Each row has a name. Each question is about the rows just above it.

[-50  -6 -15  17 -26  10 -15  -8  -6 -58   9 -18  16 -41 -48  27  32   2
  -2  10   2  30  -6  -5  12] -> G
[-50  -6 -15  17 -26  10 -15  -8  -6 -58   9 -18  16 -41 -48  27  32   2
  -2  10   2  30  -9  -5  12] -> S
[-50  -6 -15  17 -26  10 -15  -8  -6 -58   9 -18  16 -41 -48  27  16 -16
 -19 -28  19  18 -15  -2  20] -> Q
Is [-58   9 -18  16] printed in one of the named rows, side by side and in this order? | yes
Is [-28  19] printed in one of the named rows, side by side and in this order? | yes
Does one of the named rows hold [ 10 -15  -8  -6 -59] side by side, in this order? | no

[ 33  24  -2  31  22  -5  -1  39   7   2  23  12 -20  35   4  -4  -2   9
   8  45  25   4  37   7  31  13  32  14  23  19  14   8   3   4   3   7
  21   9  18  38 -12  22   5  22]  H
[-11  -1  27  -8   3  31  26 -17  19  25  -1  12  47 -11  20  29  28  15
  16 -25   0  21 -15  18  -8  11 -10   9   0   4  10  15  21  22  21  18
   1  16   5 -16  38   1  20   1]  V
[ 39  30   2  37  26  -1   3  45  11   5  30  17 -18  40   9   1   2  15
  13  53  29   8  44  11  37  18  39  20  29  25  20  14   8   8   7  11
  28  13  23  44  -9  28   9  27]  K
[ -3   3  22  -1   8  25  23  -8  18  23   2  13  38  -3  18  23  25  13
  14 -16   5  18  -8  17  -1  12  -3  10   4   5   8  12  17  20  20  17
   1  15   7  -7  32   3  19   5]  P
[ 42  32   4  40  29   0   5  48  13   7  32  20 -17  43  11   2   3  17
  15  56  32  10  47  13  40  21  41  22  31  28  21  16  10   9  10  13
  30  15  26  47  -7  31  11  31]  M
Does one of the named rows hold [14  8  8  7 10] side by side, in this order? | no
Is [31 13 32] printed in one of the named rows, side by side and in this order? | yes

[ 14 -15  -7  15 -38 -18 -25  -1 -35] : R
[ -9  -9  39  14  13  30 -10  -4 -34] : J
[ 50   5  19   3  27   0  18 -17 -13] : N
[ 21   2  38 -20 -20  14  -9  26 -31] : X
[ 17  26  15 -32  33  10  11 -29  -9] : C
[-29  19 -30  13  -7 -26 -14   1 -37] : B
[-44  20 -10 -26   8   6   6  17  25] : D
[  9 -25  42  18  12 -24  21  -5  17] : A
[ 32  10 -17 -35 -32  19 -20   0  -8] : U
[-10  10 -23 -25  19  33   9   6  38] : Y
Is [-25  19  33   9   6] printed in one of the named rows, side by side and in this order? | yes
Does one of the named rows hold [ 3 27  0] side by side, in this order? | yes
Does one of the named rows hold [ 30 -10  -4] side by side, in this order? | yes
Among the named rows, does one hold [ 10 -17] next to each other, in this order? | yes
Does one of the named rows hold [-38  15  -7] side by side, in this order? | no
Does one of the named rows hold [-10 -26] side by side, in this order? | yes

[ 42  42  47 -44  45  43  43  44  44  43] : T
[ 41  44  44 -44  45  44  47  45  43  43] : Z
[-42 -43 -45 -43 -46 -45 -45 -44 -43 -42] : W
[-45 -45 -43 -43 -44 -44 -46 -43 -44 -44] : F
[ 47  42  43 -45  42  40  44  45  43  44] : L
Does one of the named rows hold [45 44 47] side by side, in this order? | yes
Does one of the named rows hold [45 43 43 43] side by side, in this order? | no
Among the named rows, does one hold [45 42] next to each other, in this order? | no
Among the named rows, does one hold [42 43] next to each other, in this order? | yes
Is [-44 -44 -46 -43] printed in one of the named rows, side by side and in this order? | yes
Among the named rows, does one hold [-46 -44 -44 -43 -43] next to each other, in this order? | no
Among the named rows, does one hold [44 44] next to each other, in this order? | yes

[19 19 19 19 18 20 18 24 20] -> Kon
[17  8 37 12 47 -3 33 13 22] -> rura
[20 19 22 18 17 19 19 21 21] -> kad
[19 19 19 19 18 20 18 20 20] -> sus
[ 19  19  19  19  38 -11  24   4  14] -> dirit
[19 18 28 15 16 16 19 24 23] -> Fibop
[ 20  30   1  25 -13  42   3  26  15] -> ninis
[15  6 34 10 48 -6 32 10 20] -> kal
Is [ 25 -13  42] printed in one of the named rows, side by side and in this order? | yes
Is [19 19 18] printed in one of the named rows, side by side and in this order? | yes
Among the named rows, does one hold [ 1 30 20] next to each other, in this order? | no
Among the named rows, does one hold [-3 47 12] next to each other, in this order? | no
Among the named rows, does one hold [17 18 22 19] next to each other, in this order? | no

